Below are the code and all the weights of a small trained network. Each question names an input and a class and asks about switching units off, where a switched-off unit gives its printed mean instead of its output.

import numpy as np


def w(rows, s, z=0):
    codes = np.array(rows[::2]) - 128.0
    scale = np.full(codes.shape[1], s)
    scale[-1] = z or s
    return codes * scale


def norm(h):
    return h / np.sqrt((h * h).mean(-1, keepdims=True) + 1e-5)


def f(y):
    return y / 2 * (1 + np.tanh(0.7978845608 * (y + 0.044715 * y**3)))


def log_softmax(a):
    a = a - a.max(-1, keepdims=True)
    return a - np.log(np.exp(a).sum(-1, keepdims=True))


def net(x, mask):
    res = np.array(x, float).reshape(1, 5) / 4 @ E
    u = 0
    for l in range(3):
        y = f(norm(res) @ A[l][:, :-1].T + A[l][:, -1])
        res = res + np.where(mask[u : u + 13], y, B[l][:, -1]) @ B[l][:, :-1]
        u += 13
    return log_softmax(norm(res)[-1] @ U[:, :-1].T + U[:, -1])


A, B = {}, {}
E = w([
[131,152,147,55,151,33],'x0',
[124,97,160,184,254,105],'x1',
[184,189,142,70,129,174],'x2',
[178,136,187,174,53,80],'x3',
[71,219,175,93,125,142],'x4',
],0.0093)
A[0] = w([
[206,138,164,127,83,99,2],'L0N0',
[186,166,169,149,76,107,15],'L0N1',
[138,124,212,218,120,167,171],'L0N2',
[142,102,128,179,114,113,135],'L0N3',
[147,159,119,119,142,250,51],'L0N4',
[38,183,120,112,100,112,145],'L0N5',
[126,154,105,100,129,152,120],'L0N6',
[239,43,64,97,164,147,126],'L0N7',
[91,52,85,191,39,198,145],'L0N8',
[186,103,93,111,130,161,7],'L0N9',
[89,81,142,149,89,116,142],'L0N10',
[109,166,146,146,131,202,36],'L0N11',
[120,108,143,128,113,158,54],'L0N12',
],0.018,0.0027)
B[0] = w([
[217,182,148,106,143,76,193],'L0N0',
[200,128,177,131,77,78,196],'L0N1',
[98,92,112,209,208,91,206],'L0N2',
[84,126,90,155,155,129,170],'L0N3',
[163,197,73,122,178,212,207],'L0N4',
[56,65,191,95,112,127,198],'L0N5',
[91,132,78,78,113,134,159],'L0N6',
[61,44,90,125,107,78,221],'L0N7',
[46,7,115,134,36,123,250],'L0N8',
[136,147,124,100,79,84,157],'L0N9',
[93,124,124,161,101,116,166],'L0N10',
[134,188,194,200,183,176,169],'L0N11',
[132,130,117,142,113,146,131],'L0N12',
],0.02,0.011)
A[1] = w([
[164,185,155,132,81,71,84],'L1N0',
[151,116,163,232,140,68,157],'L1N1',
[192,102,141,111,89,85,6],'L1N2',
[128,177,85,160,172,253,39],'L1N3',
[208,78,12,114,157,141,153],'L1N4',
[152,112,78,205,145,123,114],'L1N5',
[175,123,104,172,50,180,61],'L1N6',
[102,73,102,188,103,125,90],'L1N7',
[110,153,190,231,140,149,3],'L1N8',
[244,182,92,156,148,79,28],'L1N9',
[109,169,156,136,49,154,140],'L1N10',
[246,150,114,154,102,147,80],'L1N11',
[95,178,136,140,147,176,91],'L1N12',
],0.018,0.0039)
B[1] = w([
[161,140,152,124,146,62,196],'L1N0',
[36,150,89,137,128,101,248],'L1N1',
[155,150,186,48,142,155,183],'L1N2',
[168,153,164,45,210,212,203],'L1N3',
[73,99,190,136,46,134,179],'L1N4',
[96,114,154,94,118,177,189],'L1N5',
[178,98,44,210,185,126,147],'L1N6',
[64,114,152,192,178,124,255],'L1N7',
[60,166,123,15,115,73,167],'L1N8',
[144,251,131,96,178,71,194],'L1N9',
[189,76,43,134,102,120,167],'L1N10',
[84,216,87,207,124,95,174],'L1N11',
[138,117,60,22,129,139,163],'L1N12',
],0.026,0.0098)
A[2] = w([
[107,159,74,73,110,69,204],'L2N0',
[55,136,102,138,76,136,111],'L2N1',
[123,92,165,80,151,103,188],'L2N2',
[199,77,174,152,80,104,79],'L2N3',
[120,128,131,139,217,138,116],'L2N4',
[189,135,68,233,135,158,83],'L2N5',
[120,128,115,106,132,109,118],'L2N6',
[180,131,115,127,190,125,145],'L2N7',
[87,160,121,62,78,200,115],'L2N8',
[163,107,76,169,252,107,151],'L2N9',
[151,156,162,114,152,181,93],'L2N10',
[89,99,117,105,67,182,2],'L2N11',
[103,96,99,102,91,148,39],'L2N12',
],0.019,0.003)
B[2] = w([
[134,108,172,228,115,194,214],'L2N0',
[124,95,148,180,162,131,244],'L2N1',
[152,50,139,147,104,125,195],'L2N2',
[162,63,116,90,136,216,147],'L2N3',
[178,72,97,98,104,113,171],'L2N4',
[169,136,3,223,129,164,131],'L2N5',
[132,122,145,157,126,144,147],'L2N6',
[99,142,75,150,57,162,151],'L2N7',
[62,135,91,115,128,115,194],'L2N8',
[199,111,40,181,73,185,156],'L2N9',
[110,127,98,112,82,187,158],'L2N10',
[119,180,142,184,204,91,193],'L2N11',
[103,169,145,137,146,75,180],'L2N12',
],0.023,0.011)
U = w([
[190,244,171,150,128,47,137],'0',
[119,164,73,16,173,255,59],'1',
[244,46,180,119,68,126,19],'2',
[26,35,128,214,149,122,254],'3',
[221,132,15,208,113,175,7],'4',
],0.014,0.0036)

Each question gives the input, the list of numbers given to net, and the class t.
The units are the neurons (one row each of A and B). Each row of codes is followed by its name. A weight is (code - 128) times the scale printed after its matrix; where a second scale follows, it is the last column's (A, B and U).
mask holds one flag per neuron, layer by layer. A switched-off neuron (its flag False) gives its mean, the last column of its row in B, instead of its output. The means were averaged over made-up inputs and are rounded, as every weight is.
A unit's drop is (log p(t) with every unit on - log p(t) with that unit switched off) / (log p(t) with every unit on - log p(t) with every unit switched off).
The circuit of an input: a set's keep is (log p(t) with only the set's units on - log p(t) with every unit switched off) / (log p(t) with every unit on - log p(t) with every unit switched off). Starting from the 12 units with the biggest drops (on a tie, the unit counted first), units are removed one at a time, each time the one whose removal leaves the highest keep (on an exact tie, the one counted first), for as long as the keep stays at least 0.8.
units of the circuit, in order: the units of the circuit, biggest drop first
k most important neurons: the k neurons with the biggest drops, biggest first
top k neurons in layer l: the k neurons of layer l with the biggest drops, biggest first
drop of u: that unit's drop, to one decimal
input [-6,1,1,2,2], class 1: units of the circuit, in order => [L0N4]
input [2,-1,6,0,1], class 0: units of the circuit, in order => [L0N8; L1N9]
input [-1,6,7,-8,-1], class 1: units of the circuit, in order => [L1N3; L0N4]
input [-7,4,6,7,5], class 0: 2 most important neurons => [L0N1; L1N9]
input [7,-8,-2,3,1], class 2: 2 most important neurons => [L0N5; L0N4]
input [-1,4,1,0,2], class 1: 2 most important neurons => [L0N8; L0N7]
input [-7,-3,3,3,5], class 1: units of the circuit, in order => [L0N4; L1N3]
input [4,0,-1,3,2], class 0: top 2 neurons in layer 0 => [L0N8; L0N0]
input [6,-3,7,-2,-1], class 2: 2 most important neurons => [L0N8; L1N1]
input [1,1,5,2,8], class 1: top 3 neurons in layer 0 => [L0N8; L0N7; L0N11]
input [-7,-8,5,3,5], class 4: 2 most important neurons => [L1N6; L0N1]
input [5,0,5,1,-6], class 2: top 2 neurons in layer 0 => [L0N7; L0N0]
input [-2,2,7,7,6], class 0: drop of L1N9 => 0.0
input [8,-3,1,5,6], class 2: most important neuron => [L0N5]
input [7,-1,4,1,-3], class 0: drop of L0N8 => 0.4
input [7,-5,8,1,7], class 2: drop of L0N5 => 0.3
